Each row has a name. Each piece below is followed by the name of the row it came from, unless a question asks for something else. Each question is about the rows just above it. Places in a row count from 0.

Z_769: [ 88  95  84 160 129 145 147 136 120 139 159 124  68 157  76 106 117 138
 158 112 170 130 155  73  64  98 141  97 126 132 149]
Z_363: [128  99 128 151 137 124 186 100 153 111 156 131  84 126  80 111 161 137
 131 119 141 128 163  85  62 137 143  90  93 147 148]
Z_289: [129 106 103 191 122 116 151 138 110 142 107 135  56 166  88 153 111 107
 160  75 141  89 167 107  64 132  98 145 131  91 120]
Z_481: [141 105 140 156 127  94 151  90 149 171 143 129  57 116 117 136 167 103
 157 102 157  98 152  72  90 149 150 118  99 109 103]
Z_509: [106  92 110 193 157 102 168 105 115 116 115 118  81 151  70  87 158  93
 113 119 139  90 173  68  89 115 118 131 111 159 135]
Row and place of [191] in the named rows: : Z_289, 3
asked: [129 106 103 191 122 116 151 138 110 142 107 135  56 166  88 153 111 107
 160  75 141  89 167 107  64 132  98 145 131  91 120] : Z_289
[152] is at row and place : Z_481, 22
Row and place of [112] in the named rows: : Z_769, 19
The row with [128  99 128 151 137 124 186 100 153 111 156 131  84 126  80 111 161 137
 131 119 141 128 163  85  62 137 143  90  93 147 148] is : Z_363
Where in the named rows is [186]? : Z_363, 6

Z_31: [146 115 134 142 128]
Z_191: [127 115 134 145 121]
Z_500: [127 115 134 145 128]
Z_395: [127 115 134 147 143]
Where in the named rows is [146]? : Z_31, 0
Row and place of [147] in the named rows: : Z_395, 3

Z_692: [108  69 144  97 129 150 130 117 130  97 110 134  98 155 132  84 128 121
 101 111 130 117 138 179 111 128]
Z_40: [108  69 144  97 163 129 130 117 130  97 137 134  98 155 132  84 128 121
 101 111 130 146 138 179 111 128]
Z_987: [108  69 144  97 163 150 130 117 130  97 110 134  98 155 132  84 128 121
 101 111 130 146 138 179 100 132]
asked: [108  69 144  97 129 150 130 117 130  97 110 134  98 155 132  84 128 121
 101 111 130 117 138 179 111 128] : Z_692
asked: [108  69 144  97 163 150 130 117 130  97 110 134  98 155 132  84 128 121
 101 111 130 146 138 179 100 132] : Z_987
Where do [108  69 144  97 163 129 130 117 130  97 137 134  98 155 132  84 128 121
 101 111 130 146 138 179 111 128] appear? : Z_40

Z_150: [127 128 128 127 128 189 127 128 126 130 191 126 146 129 132 128 127]
Z_400: [148 135 130 104 181 190 161 167 126 115  69  94 145 107 133 115 113]
Z_92: [145 134 110 138 119 125 124 137 132 146 127 172 122 124 136 114 112]
Where in the named rows is [190]? : Z_400, 5
Where in the named rows is [94]? : Z_400, 11
Row and place of [112] in the named rows: : Z_92, 16
Where in the named rows is [129]? : Z_150, 13

Z_920: [109 115 141 105 158 147 116 123 125]
Z_385: [106 110 174 118 136 137 104 133 108]
Z_765: [131 105 157  99 176 161 135 112 136]
Z_511: [116 171  96 168  70 177 154 151 157]
Where in the named rows is [135]? : Z_765, 6
[123] is at row and place : Z_920, 7
Where in the named rows is [106]? : Z_385, 0
Where in the named rows is [161]? : Z_765, 5
[131] is at row and place : Z_765, 0
Where in the named rows is [176]? : Z_765, 4

Z_659: [120 112 159 154 178 155]
Z_734: [137 116 112 115 127 101]
Z_77: [123 149 113 113 139 128]
Z_244: [129 127 123 116 130  94]
Z_737: [120 122 153 139 144 177]
Z_652: [124 156 137 110 124 143]
Z_602: [120 114 160 150 141 164]
Z_595: [120 112 159 154 153 185]
Z_957: [120 114 158 150 150 183]
Where in the named rows is [122]? : Z_737, 1
Where in the named rows is [128]? : Z_77, 5
Row and place of [177] in the named rows: : Z_737, 5
Where in the named rows is [156]? : Z_652, 1
[130] is at row and place : Z_244, 4
Where in the named rows is [155]? : Z_659, 5
Where in the named rows is [129]? : Z_244, 0

Z_646: [153 109 112 123 136 121 133 128 102 124 120 128 123]
Z_554: [151 114 103 124 135 126 132 127  95 127 114 130 125]
Z_721: [151 114 103 124 135 126 132 127 100 127 114 130 125]
Z_526: [159 122 136 121  96 181 182 121 114 150 132 144 113]
Z_283: [133 148 123 101 132 163 113 106 148 115 131 116 141]
Z_748: [127 138 112 131 102 180 140 121 150 127 133 129 138]
Z_538: [124 128 118 139 115 180 143 102 114 166 111 113 112]
Z_977: [126 116 144 110 110  99 119 107 104 132 130 137 111]
Z_408: [127 138 112  94 102 117 117 121 150 127 133 129 138]
asked: [127 138 112  94 102 117 117 121 150 127 133 129 138] : Z_408
Row and place of [141] in the named rows: : Z_283, 12
Where do [153 109 112 123 136 121 133 128 102 124 120 128 123] appear? : Z_646
Which row holds [133 148 123 101 132 163 113 106 148 115 131 116 141]? : Z_283

Z_292: [ 84 149 133 101  57 114 116]
Z_731: [ 84 149 133 107  57 128 116]
Z_973: [143 135 107  96  97 100  94]
Z_291: [ 84 155 144  97  79 129 143]
Z_137: [156 132 121 106 147 147 129]
Z_464: [122 139 147 128 112 137 149]
Z_559: [ 97 139 156 126 117 142 152]
Z_879: [149 146 115  77 111 155 115]
Z_640: [ 86 155 147  95  83 154 156]
Z_181: [ 86 155 147  95  83 154 146]
Row and place of [112] in the named rows: : Z_464, 4
Where do [ 97 139 156 126 117 142 152] appear? : Z_559
Where do [143 135 107  96  97 100  94] appear? : Z_973
Row and place of [122] in the named rows: : Z_464, 0
[106] is at row and place : Z_137, 3
Which row holds [ 84 149 133 107  57 128 116]? : Z_731
Where in the named rows is [121]? : Z_137, 2

Z_846: [133 100  95 119 120 152 100 144 129 153 113 116 120 109 152 171 117 126
 129 128 126 127 123 174 132]
Z_82: [125 148 130 106 117 133 119 132 111 116 120 130 138 118 123 131  63 106
 111 127 171 116 127  95 149]
Z_209: [124 150 134 104 112 125 121 131 111 113 118 122 133 117 123 133  57 103
 116 135 168 118 130 100 146]
Z_312: [133 100  95 119 120 121 100 144 129 153 113 116 120 109 133 171 117 126
 129 128 126 127 123 174 145]
Z_780: [121 151 103 109 115 128 118 137 118 115 121 129 140 120 120 134  66 102
 113 126 169 116 123  95 157]
[125 148 130 106 117 133 119 132 111 116 120 130 138 118 123 131  63 106
 111 127 171 116 127  95 149] is in which row? : Z_82
Row and place of [102] in the named rows: : Z_780, 17

Z_282: [159 150 107  78 142 156 142 120]
Z_587: [ 78  65 172 109 138 147 153 139]
Z_850: [154 121  66  60 108 103  99 167]
Z_693: [163 127 131  68 140  58 186 116]
Z_167: [136  64 193  66  74 163 122 161]
Z_650: [125 105 104 124 183 107 118 126]
Z_297: [ 94 176 117 196 144 196 114  72]
Z_542: [ 79 130 198 128 166 101 129  90]
Z_85: [198 150 133  89  82 178 185 194]
Where in the named rows is [99]? : Z_850, 6
[109] is at row and place : Z_587, 3
Row and place of [139] in the named rows: : Z_587, 7

